Here is a tiny trained network, its code and every weight. The questions are about switching its units off for an input and a class, where a switched-off unit gives its printed mean instead of its output.

import numpy as np


def w(rows, s, z=0):
    codes = np.array(rows[::2]) - 128.0
    scale = np.full(codes.shape[1], s)
    scale[-1] = z or s
    return codes * scale


def norm(h):
    return h / np.sqrt((h * h).mean(-1, keepdims=True) + 1e-5)


def f(y):
    return y / 2 * (1 + np.tanh(0.7978845608 * (y + 0.044715 * y**3)))


def log_softmax(a):
    a = a - a.max(-1, keepdims=True)
    return a - np.log(np.exp(a).sum(-1, keepdims=True))


def net(x, mask):
    res = np.array(x, float).reshape(1, 8) / 4 @ E
    u = 0
    for l in range(2):
        y = f(norm(res) @ A[l][:, :-1].T + A[l][:, -1])
        res = res + np.where(mask[u : u + 7], y, B[l][:, -1]) @ B[l][:, :-1]
        u += 7
    return log_softmax(norm(res)[-1] @ U[:, :-1].T + U[:, -1])


A, B = {}, {}
E = w([
[151,186,3,151,205,139,185,189,140],'x0',
[111,115,102,129,50,52,214,98,214],'x1',
[132,135,139,131,128,129,129,131,134],'x2',
[117,105,117,133,117,138,130,139,120],'x3',
[20,181,110,211,127,137,54,138,170],'x4',
[135,138,134,130,124,124,127,133,131],'x5',
[132,127,135,120,135,125,123,139,141],'x6',
[122,121,125,117,131,137,125,127,134],'x7',
],0.0059)
A[0] = w([
[162,136,53,147,193,145,208,185,154,53],'L0N1',
[118,77,189,117,72,115,93,61,167,13],'L0N2',
[28,169,121,178,122,121,87,136,176,41],'L0N3',
[110,82,78,128,148,76,148,147,158,25],'L0N4',
[151,168,140,86,197,176,48,159,4,49],'L0N5',
[209,71,175,86,152,110,253,139,80,9],'L0N6',
[128,135,76,84,47,63,185,89,204,7],'L0N7',
],0.0058,0.0018)
B[0] = w([
[31,169,145,68,104,97,155,125,56,245],'L0N1',
[95,237,125,99,156,136,171,193,47,220],'L0N2',
[239,71,45,101,80,84,67,71,157,215],'L0N3',
[106,143,178,125,140,184,138,123,113,145],'L0N4',
[158,52,187,202,121,176,200,125,180,250],'L0N5',
[149,123,34,127,45,132,2,54,198,255],'L0N6',
[180,34,213,239,227,239,147,185,123,253],'L0N7',
],0.0065,0.004)
A[1] = w([
[209,134,79,91,78,135,99,90,112,144],'L1N1',
[118,63,176,200,163,211,166,147,165,61],'L1N2',
[94,154,254,90,57,95,111,105,48,77],'L1N3',
[58,202,77,96,172,102,211,172,70,23],'L1N4',
[103,123,157,167,104,49,217,124,215,125],'L1N5',
[143,115,113,56,106,101,153,150,159,95],'L1N6',
[72,147,96,192,144,96,37,119,175,1],'L1N7',
],0.0064,0.0023)
B[1] = w([
[139,219,93,172,75,104,56,86,145,194],'L1N1',
[200,79,212,177,198,120,165,162,110,254],'L1N2',
[1,216,33,65,213,80,226,211,127,214],'L1N3',
[53,189,148,30,155,56,151,194,118,191],'L1N4',
[195,75,232,160,187,215,143,134,98,165],'L1N5',
[134,103,169,152,147,89,76,110,153,127],'L1N6',
[211,103,105,51,47,123,87,22,168,160],'L1N7',
],0.0062,0.0054)
U = w([
[197,67,211,239,190,171,143,173,126,240],'0',
[187,139,41,107,8,99,1,48,184,107],'1',
[37,214,98,65,173,69,171,216,95,1],'2',
],0.0075,0.00055)

Each question gives the input, the list of numbers given to net, and the class t.
The units are the neurons (one row each of A and B). Each row of codes is followed by its name. A weight is (code - 128) times the scale printed after its matrix; where a second scale follows, it is the last column's (A, B and U).
mask holds one flag per neuron, layer by layer. A switched-off neuron (its flag False) gives its mean, the last column of its row in B, instead of its output. The means were averaged over made-up inputs and are rounded, as every weight is.
A unit's drop is (log p(t) with every unit on - log p(t) with that unit switched off) / (log p(t) with every unit on - log p(t) with every unit switched off).
The circuit of an input: a set's keep is (log p(t) with only the set's units on - log p(t) with every unit switched off) / (log p(t) with every unit on - log p(t) with every unit switched off). Starting from the 12 units with the biggest drops (on a tie, the unit counted first), units are removed one at a time, each time the one whose removal leaves the highest keep (on an exact tie, the one counted first), for as long as the keep stays at least 0.8.
units of the circuit, in order: the units of the circuit, biggest drop first
top k neurons: the k neurons with the biggest drops, biggest first
k most important neurons of layer l: the k neurons of layer l with the biggest drops, biggest first
drop when u is switched off: that unit's drop, to one decimal
input [-7,7,3,8,7,8,-7,-6], class 0: top 2 neurons => L0N6, L1N5
input [3,-7,6,3,-8,-4,7,-2], class 1: top 4 neurons => L0N6, L0N7, L1N1, L1N5
input [3,5,-8,0,6,-4,1,1], class 1: top 4 neurons => L0N3, L0N5, L1N7, L1N2
input [-8,7,-2,8,-6,8,8,3], class 2: top 4 neurons => L0N2, L1N3, L0N5, L0N3
input [-7,-3,-5,2,6,-5,4,0], class 2: units of the circuit, in order => L1N3
input [-7,-2,3,5,-6,-1,6,2], class 2: top 3 neurons => L1N3, L0N2, L0N3
input [-7,8,-2,2,3,-4,5,2], class 0: 2 most important neurons of layer 0 => L0N7, L0N1
input [-3,5,-2,4,5,3,5,7], class 0: 3 most important neurons of layer 0 => L0N6, L0N7, L0N2
input [-6,5,-7,-8,-3,8,-4,-8], class 2: top 3 neurons => L0N2, L1N3, L0N5
input [-6,-5,8,-7,-2,-1,4,2], class 2: top 3 neurons => L1N3, L0N7, L0N2
input [-1,5,5,-4,5,-6,5,1], class 0: top 3 neurons => L0N7, L0N6, L1N5
input [-6,-5,-3,6,7,-1,1,2], class 1: 3 most important neurons of layer 0 => L0N7, L0N3, L0N1
input [2,-4,-3,3,7,7,5,-7], class 1: 2 most important neurons of layer 0 => L0N7, L0N3
input [7,7,7,-3,7,3,-1,2], class 0: units of the circuit, in order => L1N5
input [-8,6,5,-2,6,-6,3,-8], class 2: 3 most important neurons of layer 0 => L0N2, L0N6, L0N5
input [-5,8,-3,-7,6,-5,-6,-5], class 0: top 2 neurons => L0N6, L0N7
input [-5,1,-6,5,-6,-6,-7,-1], class 1: 2 most important neurons of layer 0 => L0N6, L0N1
input [7,-7,-2,3,8,-4,7,-8], class 1: 2 most important neurons of layer 0 => L0N7, L0N3
input [0,4,-3,6,-8,3,-4,1], class 1: drop when L0N6 is switched off => 1.9
input [-7,4,-1,4,4,-7,6,-1], class 2: drop when L0N2 is switched off => 0.3
input [-7,2,2,5,-3,3,-1,-4], class 2: drop when L1N3 is switched off => 0.1
